Below are the code and all the weights of a small trained network. Each question names an input and a class and asks about switching units off, where a switched-off unit gives its printed mean instead of its output.

import numpy as np


def w(rows, s, z=0):
    codes = np.array(rows[::2]) - 128.0
    scale = np.full(codes.shape[1], s)
    scale[-1] = z or s
    return codes * scale


def f(y):
    return np.maximum(y, 0)


def log_softmax(a):
    a = a - a.max(-1, keepdims=True)
    return a - np.log(np.exp(a).sum(-1, keepdims=True))


def net(x, mask):
    res = np.array(x, float).reshape(1, 5) / 4 @ E
    y = f(res @ A[0][:, :-1].T + A[0][:, -1])
    res = res + np.where(mask, y, B[0][:, -1]) @ B[0][:, :-1]
    return log_softmax(res[-1] @ U[:, :-1].T + U[:, -1])


A, B = {}, {}
E = w([
[69,96,180,100,123,28,73],'x0',
[76,117,126,83,172,208,63],'x1',
[94,138,167,3,63,150,145],'x2',
[154,81,150,134,137,146,148],'x3',
[145,130,128,114,135,121,126],'x4',
],0.019)
A[0] = w([
[215,147,30,156,35,122,225,202],'neuron 1',
[137,104,78,210,212,121,33,183],'neuron 2',
[107,157,165,117,15,128,221,209],'neuron 3',
[161,218,155,146,75,186,205,104],'neuron 4',
[144,149,130,108,90,54,248,155],'neuron 5',
[183,193,76,120,114,246,155,253],'neuron 6',
[183,158,20,254,186,147,142,252],'neuron 7',
[152,90,133,212,76,16,162,253],'neuron 8',
],0.0098,0.0052)
B[0] = w([
[96,59,43,75,99,99,98,222],'neuron 1',
[76,113,114,161,249,134,97,206],'neuron 2',
[122,109,130,98,92,95,172,191],'neuron 3',
[102,126,113,99,162,101,176,184],'neuron 4',
[147,125,135,130,118,51,143,193],'neuron 5',
[143,143,113,95,180,188,191,219],'neuron 6',
[129,118,87,123,83,199,39,253],'neuron 7',
[140,154,136,205,74,90,87,223],'neuron 8',
],0.015,0.029)
U = w([
[100,82,124,86,61,149,28,253],'0',
[129,111,75,138,137,86,197,102],'1',
[159,174,117,181,168,219,121,44],'2',
[145,206,162,119,158,197,215,132],'3',
[190,202,136,247,124,73,73,98],'4',
[159,179,220,162,104,44,172,104],'5',
[93,104,143,188,189,91,98,80],'6',
],0.013,0.0053)

Each question gives the input, the list of numbers given to net, and the class t.
The units are the neurons (one row each of A and B). Each row of codes is followed by its name. A weight is (code - 128) times the scale printed after its matrix; where a second scale follows, it is the last column's (A, B and U).
mask holds one flag per neuron, in row order. A switched-off neuron (its flag False) gives its mean, the last column of its row in B, instead of its output. The means were averaged over made-up inputs and are rounded, as every weight is.
A unit's drop is (log p(t) with every unit on - log p(t) with that unit switched off) / (log p(t) with every unit on - log p(t) with every unit switched off).
The circuit of an input: a set's keep is (log p(t) with only the set's units on - log p(t) with every unit switched off) / (log p(t) with every unit on - log p(t) with every unit switched off). Starting from all 8 units, units are removed one at a time, each time the one whose removal leaves the highest keep (on an exact tie, the one counted first), for as long as the keep stays at least 0.8.
units of the circuit, in order: the units of the circuit, biggest drop first
unit that matters most: the unit with the biggest drop
k most important neurons: the k neurons with the biggest drops, biggest first
drop of u: that unit's drop, to one decimal
input [2,-7,-3,-3,5], class 4: unit that matters most => neuron 8
input [-8,0,2,-2,-2], class 1: units of the circuit, in order => [neuron 1; neuron 6]
input [1,-2,8,6,-8], class 5: units of the circuit, in order => [neuron 7; neuron 1]
input [-2,-6,-6,6,6], class 0: 2 most important neurons => [neuron 1; neuron 7]
input [2,7,-6,1,6], class 6: 2 most important neurons => [neuron 2; neuron 6]
input [8,7,-1,5,-2], class 6: 2 most important neurons => [neuron 7; neuron 1]
input [4,-1,-5,-3,4], class 4: 2 most important neurons => [neuron 8; neuron 1]
input [-8,-4,0,-1,6], class 0: 3 most important neurons => [neuron 7; neuron 1; neuron 2]
input [3,6,-1,1,-5], class 6: 2 most important neurons => [neuron 7; neuron 1]
input [2,5,-4,5,7], class 6: 2 most important neurons => [neuron 6; neuron 2]
input [-1,7,4,0,4], class 3: units of the circuit, in order => [neuron 7; neuron 1]
input [1,-7,-4,-1,-3], class 4: 2 most important neurons => [neuron 8; neuron 5]
input [5,-6,3,-6,-7], class 5: drop of neuron 7 => 0.1
input [-2,-6,-8,8,7], class 0: drop of neuron 7 => 1.3
input [-7,0,-8,3,3], class 0: drop of neuron 1 => 1.8
input [-5,1,5,8,4], class 3: units of the circuit, in order => [neuron 6]
